Here is a tiny trained network, its code and every weight. The questions are about switching its units off for an input and a target symbol, where a switched-off unit gives its printed mean instead of its output.

import numpy as np


def w(rows, s, z=0):
    codes = np.array(rows[::2]) - 128.0
    scale = np.full(codes.shape[1], s)
    scale[-1] = z or s
    return codes * scale


def f(y):
    return np.maximum(y, 0)


def softmax(a):
    e = np.exp(a - a.max(-1, keepdims=True))
    return e / e.sum(-1, keepdims=True)


def log_softmax(a):
    a = a - a.max(-1, keepdims=True)
    return a - np.log(np.exp(a).sum(-1, keepdims=True))


def net(x, mask):
    ids = ['ΔΞΠβθμφ'.index(c) for c in x.split()]
    T = len(ids)
    res = E[ids] + P[:T]
    u = 0
    for l in range(2):
        q, k, v = (res @ M[l].T for M in (Q, K, V))
        z = softmax(np.where(np.tri(T) > 0, q @ k.T / 2**0.5, -1e9)) @ v
        res = res + np.where(mask[u], z, O[l][:, -1]) @ O[l][:, :-1]
        u += 1
        y = f(res @ A[l][:, :-1].T + A[l][:, -1])
        res = res + np.where(mask[u : u + 16], y, B[l][:, -1]) @ B[l][:, :-1]
        u += 16
    return log_softmax(res[-1] @ U[:, :-1].T + U[:, -1])


Q, K, V, O, A, B = {}, {}, {}, {}, {}, {}
E = w([
[90,55,211,103,100,65,106,184,139,105],'Δ',
[109,53,199,110,142,206,97,161,173,167],'Ξ',
[129,170,182,187,114,128,3,184,104,70],'Π',
[113,100,155,218,128,138,177,180,106,81],'β',
[117,165,149,123,115,135,94,169,85,231],'θ',
[140,181,113,193,106,156,94,89,173,135],'μ',
[78,104,54,129,79,80,69,109,89,121],'φ',
],0.018)
P = w([
[214,127,127,120,108,132,149,144,117,85],'0',
[189,103,154,128,99,104,147,141,137,141],'1',
[173,111,138,133,95,102,146,139,141,163],'2',
[151,125,131,134,108,105,137,144,145,164],'3',
[134,129,122,135,116,107,133,140,154,168],'4',
[115,133,115,133,110,113,127,129,159,163],'5',
[99,135,113,129,114,121,123,113,159,169],'6',
[78,140,111,132,119,125,130,101,155,162],'7',
[60,143,100,136,116,140,128,92,155,159],'8',
[42,154,87,135,119,149,122,79,152,160],'9',
[27,159,70,140,123,151,118,80,159,157],'10',
[7,165,62,153,123,154,121,88,166,131],'11',
],0.013)
Q[0] = w([
[156,219,127,51,255,97,162,106,73,63],'0.h1',
[182,107,70,54,159,143,134,31,102,83],'0.h1',
],0.0084)
K[0] = w([
[254,104,162,99,83,121,147,176,180,127],'0.h1',
[252,83,120,120,164,97,126,167,44,84],'0.h1',
],0.0088)
V[0] = w([
[120,3,157,155,154,140,136,163,127,57],'0.h1',
[95,115,164,49,135,152,60,202,59,153],'0.h1',
],0.0068)
O[0] = w([
[74,237,140,142,255,75,71,214,201,104,96],'0.h1',
[66,255,157,83,42,169,198,241,119,97,3],'0.h1',
],0.0086,0.0022)
A[0] = w([
[65,142,157,119,93,178,214,132,138,155,136],'0.n1',
[206,97,73,147,113,40,179,78,103,176,59],'0.n2',
[90,215,94,169,163,118,212,176,55,198,115],'0.n3',
[130,127,112,132,57,138,156,154,131,96,81],'0.n4',
[98,106,220,178,93,57,102,116,102,49,149],'0.n5',
[212,46,182,107,177,183,110,111,161,117,54],'0.n6',
[137,204,134,182,130,86,68,146,64,130,118],'0.n7',
[202,99,150,104,47,182,165,114,63,121,88],'0.n8',
[90,156,146,152,190,101,109,121,171,119,138],'0.n9',
[144,150,119,6,88,86,228,206,65,67,62],'0.n10',
[219,100,153,45,127,92,71,193,84,148,132],'0.n11',
[134,55,119,72,123,111,13,67,102,125,3],'0.n12',
[182,189,1,161,74,62,144,128,188,106,107],'0.n13',
[28,178,158,67,133,133,89,110,89,214,93],'0.n14',
[74,212,99,84,115,83,132,138,144,56,88],'0.n15',
[52,156,100,188,141,166,83,101,120,161,115],'0.n16',
],0.0064,0.005)
B[0] = w([
[148,191,59,152,62,190,104,104,140,92,191],'0.n1',
[114,112,187,56,189,36,150,111,65,91,196],'0.n2',
[170,181,165,168,58,70,162,142,156,183,179],'0.n3',
[145,109,166,119,148,94,101,138,104,115,142],'0.n4',
[207,52,128,125,93,108,172,199,127,139,255],'0.n5',
[88,167,150,143,186,204,140,177,79,162,176],'0.n6',
[185,121,87,120,53,91,159,156,139,114,191],'0.n7',
[128,106,85,164,225,108,116,203,119,156,175],'0.n8',
[131,118,67,140,152,90,116,153,112,183,203],'0.n9',
[177,113,255,169,170,88,151,127,196,68,149],'0.n10',
[115,137,138,96,70,216,139,135,74,172,167],'0.n11',
[127,86,176,120,80,127,114,222,126,68,181],'0.n12',
[98,130,181,81,127,104,109,89,85,200,173],'0.n13',
[133,73,75,181,115,106,148,201,181,58,180],'0.n14',
[175,93,154,88,131,96,110,56,104,150,163],'0.n15',
[137,53,136,75,101,42,112,166,210,103,228],'0.n16',
],0.0064,0.0058)
Q[1] = w([
[134,35,105,154,73,138,160,231,111,137],'1.h1',
[90,222,104,3,200,176,171,155,147,53],'1.h1',
],0.0064)
K[1] = w([
[9,158,84,127,91,151,83,70,196,128],'1.h1',
[205,254,158,161,104,87,101,200,115,159],'1.h1',
],0.0088)
V[1] = w([
[137,148,171,208,192,176,253,138,119,132],'1.h1',
[140,142,139,74,184,250,66,92,220,191],'1.h1',
],0.0052)
O[1] = w([
[3,8,46,175,10,83,56,124,160,28,1],'1.h1',
[41,151,217,224,149,31,144,95,16,120,99],'1.h1',
],0.0067,0.0021)
A[1] = w([
[141,172,121,140,149,225,180,190,188,131,55],'1.n1',
[159,97,154,96,219,176,139,25,38,164,1],'1.n2',
[100,122,95,134,134,132,168,54,39,116,83],'1.n3',
[148,89,181,106,146,179,54,104,204,102,179],'1.n4',
[137,246,12,96,144,201,193,146,126,152,92],'1.n5',
[138,76,1,89,61,118,111,138,130,6,67],'1.n6',
[134,106,94,108,180,224,87,103,145,153,101],'1.n7',
[193,219,162,153,156,172,146,25,44,116,87],'1.n8',
[78,110,128,130,43,141,101,87,105,238,67],'1.n9',
[62,188,149,155,63,6,182,109,112,100,60],'1.n10',
[79,143,68,96,64,158,77,131,107,195,178],'1.n11',
[150,125,218,127,126,225,168,158,42,70,150],'1.n12',
[70,129,236,94,135,112,219,81,147,196,170],'1.n13',
[92,246,125,58,116,119,152,144,108,96,168],'1.n14',
[139,185,193,92,148,93,208,152,178,75,132],'1.n15',
[48,69,148,41,81,71,125,147,77,137,16],'1.n16',
],0.0067,0.0057)
B[1] = w([
[98,161,123,75,175,132,74,120,188,89,200],'1.n1',
[134,140,68,175,92,196,60,170,176,94,184],'1.n2',
[113,253,147,118,139,127,53,135,98,186,148],'1.n3',
[123,119,99,181,148,80,158,170,81,122,253],'1.n4',
[85,53,102,126,101,74,142,120,87,77,162],'1.n5',
[127,193,165,161,172,118,215,151,104,171,219],'1.n6',
[114,160,170,106,136,86,193,150,121,146,162],'1.n7',
[146,109,62,185,131,115,100,166,71,182,155],'1.n8',
[118,120,205,126,158,90,201,115,144,65,195],'1.n9',
[89,160,129,47,161,201,119,186,176,108,228],'1.n10',
[135,177,183,156,143,107,169,62,136,108,200],'1.n11',
[104,174,200,73,88,107,143,21,155,124,224],'1.n12',
[112,173,34,157,117,154,69,158,77,146,237],'1.n13',
[90,91,189,104,130,158,112,71,147,135,153],'1.n14',
[107,72,84,98,150,142,126,68,77,109,197],'1.n15',
[135,128,60,55,135,155,84,117,117,175,160],'1.n16',
],0.0075,0.0053)
U = w([
[137,83,170,124,197,78,193,152,137,56,34],'Δ',
[49,186,197,114,163,137,102,157,100,99,107],'Ξ',
[147,131,115,22,131,138,127,146,135,110,122],'Π',
[143,149,80,166,160,157,99,213,106,140,134],'β',
[158,166,143,138,2,157,120,137,146,50,60],'θ',
[165,102,142,160,105,83,145,79,48,151,255],'μ',
[183,241,149,78,127,146,193,122,108,173,114],'φ',
],0.0056,0.004)

Each question gives the input, a string of symbols that net reads in full, and the target symbol t.
The units are the heads (2 rows each of Q, K, V and O) and the neurons (one row each of A and B). Each row of codes is followed by its name. A weight is (code - 128) times the scale printed after its matrix; where a second scale follows, it is the last column's (O, A, B and U).
mask holds one flag per unit, layer by layer, with each layer's heads first. A switched-off unit (its flag False) gives its mean, the last column of its rows in O or B, instead of its output. The means were averaged over made-up inputs and are rounded, as every weight is.
A unit's drop is (log p(t) with every unit on - log p(t) with that unit switched off) / (log p(t) with every unit on - log p(t) with every unit switched off).
The circuit of an input: a set's keep is (log p(t) with only the set's units on - log p(t) with every unit switched off) / (log p(t) with every unit on - log p(t) with every unit switched off). Starting from the 12 units with the biggest drops (on a tie, the unit counted first), units are removed one at a time, each time the one whose removal leaves the highest keep (on an exact tie, the one counted first), for as long as the keep stays at least 0.8.
units of the circuit, in order: the units of the circuit, biggest drop first
top k neurons: the k neurons with the biggest drops, biggest first
top k neurons in layer l: the k neurons of layer l with the biggest drops, biggest first
drop when u is switched off: that unit's drop, to one decimal
input β φ Δ, target Π: top 3 neurons -> (1.n15; 1.n1; 1.n6)
input β β β β θ μ β β Π θ Δ, target θ: units of the circuit, in order -> (0.h1)
input Ξ β β Π μ θ φ Δ θ, target Π: top 3 neurons -> (1.n5; 0.n14; 1.n1)
input Π Π φ Δ, target Π: units of the circuit, in order -> (1.h1; 1.n15)
input β Ξ β μ θ Ξ Ξ, target Ξ: top 2 neurons -> (0.n5; 0.n7)
input θ β Π Π β Δ Ξ φ Π θ β β, target Π: top 2 neurons -> (1.n1; 0.n3)
input β Ξ Π Δ β β, target Ξ: top 3 neurons -> (1.n10; 0.n3; 0.n5)
input μ β Δ φ β Ξ Ξ β, target Ξ: top 2 neurons -> (1.n10; 0.n5)
input Ξ μ Δ μ μ Ξ Δ β Ξ Δ θ Ξ, target θ: units of the circuit, in order -> (0.h1; 0.n1)
input φ Π Δ Ξ β Δ Ξ μ μ θ, target μ: top 2 neurons -> (1.n10; 0.n14)
input β β β β μ Δ, target μ: top 2 neurons -> (1.n10; 0.n5)
input β β φ β Δ Ξ Ξ, target Ξ: top 2 neurons in layer 0 -> (0.n5; 0.n1)
input Ξ β Δ Ξ Δ, target Ξ: top 2 neurons in layer 0 -> (0.n16; 0.n10)
input β φ Π, target Π: top 2 neurons in layer 1 -> (1.n1; 1.n5)
input Δ Π β μ φ Ξ, target φ: top 2 neurons -> (1.n12; 1.n7)
input Ξ μ Π, target μ: top neuron -> (1.n10)
input β Ξ Δ Ξ β φ Δ, target φ: top 2 neurons -> (1.n12; 0.n16)
input β Ξ β Ξ β β β φ β μ Ξ, target μ: top 3 neurons in layer 1 -> (1.n10; 1.n1; 1.n4)
input Δ Π μ Δ β Ξ φ Δ, target φ: top 3 neurons -> (0.n16; 1.n12; 0.n5)
input Δ Δ β, target β: top neuron in layer 1 -> (1.n12)
input Ξ Π θ β β β β θ β, target θ: drop when 0.n1 is switched off -> 0.2
input Ξ μ β φ Π, target φ: drop when 1.n6 is switched off -> -0.1
input β φ β Π β, target Π: drop when 1.n1 is switched off -> 0.4
input β θ θ, target θ: drop when 0.n3 is switched off -> 0.1
